Here is a tiny trained network, its code and every weight. The questions are about switching its units off for an input and a class, where a switched-off unit gives its printed mean instead of its output.

import numpy as np


def w(rows, s, z=0):
    codes = np.array(rows[::2]) - 128.0
    scale = np.full(codes.shape[1], s)
    scale[-1] = z or s
    return codes * scale


def norm(h):
    return h / np.sqrt((h * h).mean(-1, keepdims=True) + 1e-5)


def f(y):
    return np.maximum(y, 0)


def log_softmax(a):
    a = a - a.max(-1, keepdims=True)
    return a - np.log(np.exp(a).sum(-1, keepdims=True))


def net(x, mask):
    res = np.array(x, float).reshape(1, 5) / 4 @ E
    u = 0
    for l in range(3):
        y = f(norm(res) @ A[l][:, :-1].T + A[l][:, -1])
        res = res + np.where(mask[u : u + 9], y, B[l][:, -1]) @ B[l][:, :-1]
        u += 9
    return log_softmax(norm(res)[-1] @ U[:, :-1].T + U[:, -1])


A, B = {}, {}
E = w([
[127,128,128,127,128],'x0',
[117,225,40,1,89],'x1',
[109,215,121,164,213],'x2',
[209,81,28,138,173],'x3',
[135,62,187,38,189],'x4',
],0.0017)
A[0] = w([
[118,180,107,100,152,219],'L0N0',
[96,120,63,244,54,84],'L0N1',
[135,161,253,110,50,1],'L0N2',
[118,84,101,154,5,106],'L0N3',
[150,71,178,180,152,18],'L0N4',
[131,86,142,123,78,41],'L0N5',
[143,69,177,71,196,142],'L0N6',
[205,48,104,95,39,65],'L0N7',
[150,84,161,100,14,11],'L0N8',
],0.0048,0.0018)
B[0] = w([
[115,93,173,184,157,226],'L0N0',
[191,132,209,53,69,237],'L0N1',
[7,184,125,175,101,205],'L0N2',
[144,142,193,101,200,230],'L0N3',
[113,104,116,212,58,193],'L0N4',
[143,144,140,163,211,158],'L0N5',
[196,169,210,83,54,253],'L0N6',
[112,176,108,151,224,238],'L0N7',
[106,170,154,122,254,201],'L0N8',
],0.0043,0.0025)
A[1] = w([
[206,96,56,113,154,171],'L1N0',
[209,64,105,153,156,166],'L1N1',
[104,174,184,161,190,255],'L1N2',
[67,184,45,1,121,174],'L1N3',
[135,158,123,137,98,21],'L1N4',
[97,154,174,146,111,217],'L1N5',
[155,95,163,96,77,118],'L1N6',
[153,198,101,180,108,177],'L1N7',
[92,119,108,161,185,80],'L1N8',
],0.0058,0.00093)
B[1] = w([
[42,200,140,131,119,176],'L1N0',
[72,176,104,123,109,187],'L1N1',
[176,109,61,110,150,254],'L1N2',
[163,57,183,254,96,201],'L1N3',
[159,133,146,100,144,136],'L1N4',
[137,146,41,121,137,204],'L1N5',
[150,178,61,110,115,168],'L1N6',
[123,68,193,41,162,170],'L1N7',
[190,110,164,111,126,147],'L1N8',
],0.0051,0.0046)
A[2] = w([
[142,138,80,88,58,17],'L2N0',
[2,142,127,134,139,24],'L2N1',
[153,142,38,79,126,192],'L2N2',
[145,59,157,228,124,2],'L2N3',
[126,163,151,116,159,230],'L2N4',
[151,142,151,138,87,245],'L2N5',
[124,114,114,117,214,51],'L2N6',
[166,155,145,104,156,141],'L2N7',
[182,161,174,65,88,84],'L2N8',
],0.0059,0.00066)
B[2] = w([
[201,118,55,113,193,165],'L2N0',
[118,225,12,227,175,189],'L2N1',
[144,134,44,171,86,207],'L2N2',
[236,155,127,116,42,253],'L2N3',
[82,85,123,179,175,225],'L2N4',
[147,192,111,106,137,206],'L2N5',
[202,2,113,186,148,221],'L2N6',
[124,69,218,84,221,239],'L2N7',
[64,189,174,8,116,247],'L2N8',
],0.0037,0.0029)
U = w([
[149,141,119,130,145,184],'0',
[174,127,145,160,68,120],'1',
[141,78,135,140,186,122],'2',
[110,151,173,65,132,118],'3',
[66,164,92,168,137,109],'4',
[103,94,89,98,111,90],'5',
[7,8,100,103,25,6],'6',
[29,18,84,95,28,2],'7',
],0.018)

Each question gives the input, the list of numbers given to net, and the class t.
The units are the neurons (one row each of A and B). Each row of codes is followed by its name. A weight is (code - 128) times the scale printed after its matrix; where a second scale follows, it is the last column's (A, B and U).
mask holds one flag per neuron, layer by layer. A switched-off neuron (its flag False) gives its mean, the last column of its row in B, instead of its output. The means were averaged over made-up inputs and are rounded, as every weight is.
A unit's drop is (log p(t) with every unit on - log p(t) with that unit switched off) / (log p(t) with every unit on - log p(t) with every unit switched off).
The circuit of an input: a set's keep is (log p(t) with only the set's units on - log p(t) with every unit switched off) / (log p(t) with every unit on - log p(t) with every unit switched off). Starting from the 12 units with the biggest drops (on a tie, the unit counted first), units are removed one at a time, each time the one whose removal leaves the highest keep (on an exact tie, the one counted first), for as long as the keep stays at least 0.8.
circuit, biggest first: the units of the circuit, biggest drop first
unit that matters most: the unit with the biggest drop
k most important neurons of layer l: the k neurons of layer l with the biggest drops, biggest first
drop of u: that unit's drop, to one decimal
input [-4,5,-8,6,-7], class 2: circuit, biggest first -> (L0N7 L1N3 L1N7)
input [3,-3,-5,8,1], class 4: unit that matters most -> L1N1
input [2,8,-5,7,8], class 1: circuit, biggest first -> (L1N3 L1N2)
input [4,6,0,5,-7], class 3: circuit, biggest first -> (L1N7 L2N8)
input [-4,-5,-2,-7,1], class 4: circuit, biggest first -> (L0N2 L2N1)
input [-3,-2,-7,-1,-8], class 3: circuit, biggest first -> (L0N1 L2N8)
input [-4,-7,1,0,-5], class 1: 2 most important neurons of layer 0 -> (L0N4 L0N6)
input [-4,0,1,7,-7], class 3: circuit, biggest first -> (L0N1 L1N7 L2N8)
input [-1,8,8,4,1], class 1: circuit, biggest first -> (L1N3 L0N7 L0N8)
input [-3,-4,-2,1,7], class 3: circuit, biggest first -> (L0N6 L2N8)
input [-3,-2,-7,7,-4], class 2: 2 most important neurons of layer 1 -> (L1N5 L1N6)
input [-1,1,8,1,-7], class 2: 2 most important neurons of layer 0 -> (L0N6 L0N0)
input [3,-4,-5,-1,-5], class 2: 4 most important neurons of layer 0 -> (L0N8 L0N6 L0N3 L0N7)
input [5,1,-4,8,-1], class 4: 2 most important neurons of layer 1 -> (L1N0 L1N1)
input [2,5,-4,3,3], class 1: unit that matters most -> L1N3
input [2,5,-8,-3,5], class 2: 2 most important neurons of layer 0 -> (L0N8 L0N7)
input [-3,-7,-6,-6,-8], class 3: 2 most important neurons of layer 0 -> (L0N1 L0N0)
input [-6,-2,-5,8,-6], class 4: 2 most important neurons of layer 0 -> (L0N6 L0N7)
input [7,-8,-5,8,2], class 1: 2 most important neurons of layer 0 -> (L0N4 L0N6)
input [-5,7,-7,5,-7], class 1: circuit, biggest first -> (L1N3)
input [-2,2,3,7,5], class 4: 3 most important neurons of layer 1 -> (L1N0 L1N1 L1N2)
input [-2,4,-6,-7,-5], class 4: 3 most important neurons of layer 0 -> (L0N2 L0N6 L0N7)
input [1,-6,3,-1,3], class 1: 2 most important neurons of layer 0 -> (L0N4 L0N1)
input [-6,8,0,2,7], class 1: 2 most important neurons of layer 0 -> (L0N1 L0N3)
input [6,-2,5,6,8], class 3: 2 most important neurons of layer 1 -> (L1N5 L1N2)
input [-4,1,8,-8,-2], class 2: drop of L0N4 -> 0.2
input [7,8,-1,-3,3], class 1: circuit, biggest first -> (L1N3)
